Below are the code and all the weights of a small trained network. Each question names an input and a class and asks about switching units off, where a switched-off unit gives its printed mean instead of its output.

import numpy as np


def w(rows, s, z=0):
    codes = np.array(rows[::2]) - 128.0
    scale = np.full(codes.shape[1], s)
    scale[-1] = z or s
    return codes * scale


def f(y):
    return np.maximum(y, 0)


def log_softmax(a):
    a = a - a.max(-1, keepdims=True)
    return a - np.log(np.exp(a).sum(-1, keepdims=True))


def net(x, mask):
    res = np.array(x, float).reshape(1, 8) / 4 @ E
    y = f(res @ A[0][:, :-1].T + A[0][:, -1])
    res = res + np.where(mask, y, B[0][:, -1]) @ B[0][:, :-1]
    return log_softmax(res[-1] @ U[:, :-1].T + U[:, -1])


A, B = {}, {}
E = w([
[253,144,175,206,121,151,129,104],'x0',
[158,59,128,68,128,54,43,123],'x1',
[99,174,106,151,228,98,92,197],'x2',
[139,118,155,156,114,167,124,98],'x3',
[143,96,52,220,77,110,115,176],'x4',
[44,116,210,198,153,109,106,96],'x5',
[155,220,184,131,42,154,55,206],'x6',
[112,210,148,157,87,64,174,79],'x7',
],0.0077)
A[0] = w([
[117,165,185,88,102,103,96,155,159],'n1',
[79,157,67,192,143,87,168,150,124],'n2',
[148,142,143,135,112,125,123,115,59],'n3',
[147,108,91,75,155,189,135,138,155],'n4',
[166,59,136,110,143,67,142,60,167],'n5',
[225,127,113,154,71,137,108,143,184],'n6',
[73,160,202,127,95,123,53,144,159],'n7',
[118,154,201,231,156,168,166,65,132],'n8',
[106,66,83,38,139,159,141,115,254],'n9',
[192,236,157,106,92,129,144,117,79],'n10',
[121,147,176,167,126,152,160,75,159],'n11',
[129,61,122,65,123,44,136,62,93],'n12',
[81,136,201,199,180,141,151,85,150],'n13',
[96,56,136,65,98,62,154,34,149],'n14',
[77,149,158,181,159,156,176,72,125],'n15',
[43,177,96,169,145,89,111,164,196],'n16',
[168,110,107,59,223,173,90,165,105],'n17',
[77,141,69,131,137,149,169,157,68],'n18',
[70,136,175,118,137,82,45,191,143],'n19',
[255,186,132,137,56,129,114,137,159],'n20',
[132,59,98,67,186,65,131,109,139],'n21',
[58,137,143,96,42,225,172,107,116],'n22',
[100,116,28,125,196,115,127,182,190],'n23',
[130,137,86,112,177,172,110,187,122],'n24',
[99,92,111,101,50,213,163,110,121],'n25',
[43,156,62,182,133,62,152,169,101],'n26',
[174,23,106,200,101,147,83,156,88],'n27',
[241,139,144,207,41,139,99,148,186],'n28',
[57,159,212,93,143,103,56,179,121],'n29',
[102,143,175,158,154,152,155,72,111],'n30',
],0.0084,0.0029)
B[0] = w([
[112,170,162,86,91,163,92,118,184],'n1',
[100,146,104,195,108,68,142,157,190],'n2',
[152,134,123,133,130,129,143,144,142],'n3',
[121,91,108,90,153,123,154,167,184],'n4',
[163,143,83,153,189,155,89,71,201],'n5',
[211,98,100,177,124,217,109,184,217],'n6',
[125,117,200,110,73,154,103,100,204],'n7',
[192,113,218,178,179,91,192,74,216],'n8',
[78,109,67,69,152,124,125,116,223],'n9',
[193,225,145,82,102,160,203,166,203],'n10',
[176,120,151,135,144,111,172,88,183],'n11',
[155,187,45,107,164,157,69,55,203],'n12',
[122,141,195,136,176,78,165,61,201],'n13',
[146,166,64,103,136,131,96,28,216],'n14',
[124,93,171,149,149,71,175,79,187],'n15',
[76,170,145,177,93,83,118,144,213],'n16',
[83,86,162,66,208,161,131,189,208],'n17',
[81,97,100,137,107,92,149,151,165],'n18',
[76,130,181,121,83,134,50,133,206],'n19',
[220,169,112,138,102,213,153,195,240],'n20',
[103,172,77,109,196,142,84,112,212],'n21',
[138,83,122,59,51,91,177,88,191],'n22',
[51,133,95,141,167,87,131,197,216],'n23',
[102,101,157,126,147,122,142,196,179],'n24',
[146,83,82,99,79,111,163,112,185],'n25',
[81,177,98,196,94,67,122,150,203],'n26',
[147,31,124,185,124,137,57,112,197],'n27',
[255,101,141,190,95,206,121,156,254],'n28',
[68,138,212,89,76,149,66,110,212],'n29',
[148,118,160,125,160,93,162,75,173],'n30',
],0.0082,0.0093)
U = w([
[199,230,139,131,75,205,198,192,99],'0',
[71,54,132,62,231,143,135,222,18],'1',
[47,169,82,236,87,36,138,197,201],'2',
[187,2,120,238,95,198,69,163,85],'3',
[145,119,220,189,181,71,210,43,254],'4',
[108,56,68,50,25,117,192,80,52],'5',
[116,169,35,102,195,144,61,58,125],'6',
[62,150,230,91,39,146,38,122,150],'7',
],0.0073,0.00079)

Each question gives the input, the list of numbers given to net, and the class t.
The units are the neurons (one row each of A and B). Each row of codes is followed by its name. A weight is (code - 128) times the scale printed after its matrix; where a second scale follows, it is the last column's (A, B and U).
mask holds one flag per neuron, in row order. A switched-off neuron (its flag False) gives its mean, the last column of its row in B, instead of its output. The means were averaged over made-up inputs and are rounded, as every weight is.
A unit's drop is (log p(t) with every unit on - log p(t) with that unit switched off) / (log p(t) with every unit on - log p(t) with every unit switched off).
The circuit of an input: a set's keep is (log p(t) with only the set's units on - log p(t) with every unit switched off) / (log p(t) with every unit on - log p(t) with every unit switched off). Starting from the 12 units with the biggest drops (on a tie, the unit counted first), units are removed one at a time, each time the one whose removal leaves the highest keep (on an exact tie, the one counted first), for as long as the keep stays at least 0.8.
units of the circuit, in order: the units of the circuit, biggest drop first
most important unit: the unit with the biggest drop
k most important neurons: the k neurons with the biggest drops, biggest first
drop when u is switched off: that unit's drop, to one decimal
input [6,6,5,-8,-4,0,7,-2], class 7: most important unit -> n29
input [-7,-3,-1,8,6,3,4,-4], class 7: units of the circuit, in order -> (n7; n6)
input [-3,2,-7,-6,-3,-4,-1,4], class 6: 2 most important neurons -> (n12; n14)
input [-2,-8,6,-3,-3,4,0,-5], class 2: units of the circuit, in order -> (n16; n26)
input [6,2,-7,4,1,-2,-6,6], class 3: 2 most important neurons -> (n28; n6)
input [-6,2,7,-8,-5,-2,0,5], class 2: 2 most important neurons -> (n26; n23)
input [0,6,8,0,6,-6,3,-7], class 1: 2 most important neurons -> (n17; n23)
input [-7,6,4,3,-4,-8,6,1], class 7: 3 most important neurons -> (n29; n19; n1)
input [6,7,-7,3,-4,1,-3,8], class 6: 3 most important neurons -> (n12; n14; n5)
input [-7,2,-3,1,-4,-7,0,7], class 6: 2 most important neurons -> (n12; n14)
input [-3,-1,-5,5,-7,-3,-2,0], class 5: 2 most important neurons -> (n22; n25)
input [5,-4,1,3,7,7,-4,-5], class 4: drop when n13 is switched off -> 0.1
input [-7,-3,-2,0,-7,-8,0,7], class 5: drop when n22 is switched off -> 0.1
input [-8,0,5,-5,6,6,-2,-8], class 2: drop when n26 is switched off -> 0.1
input [8,-5,5,3,5,-3,-7,3], class 4: most important neuron -> (n8)
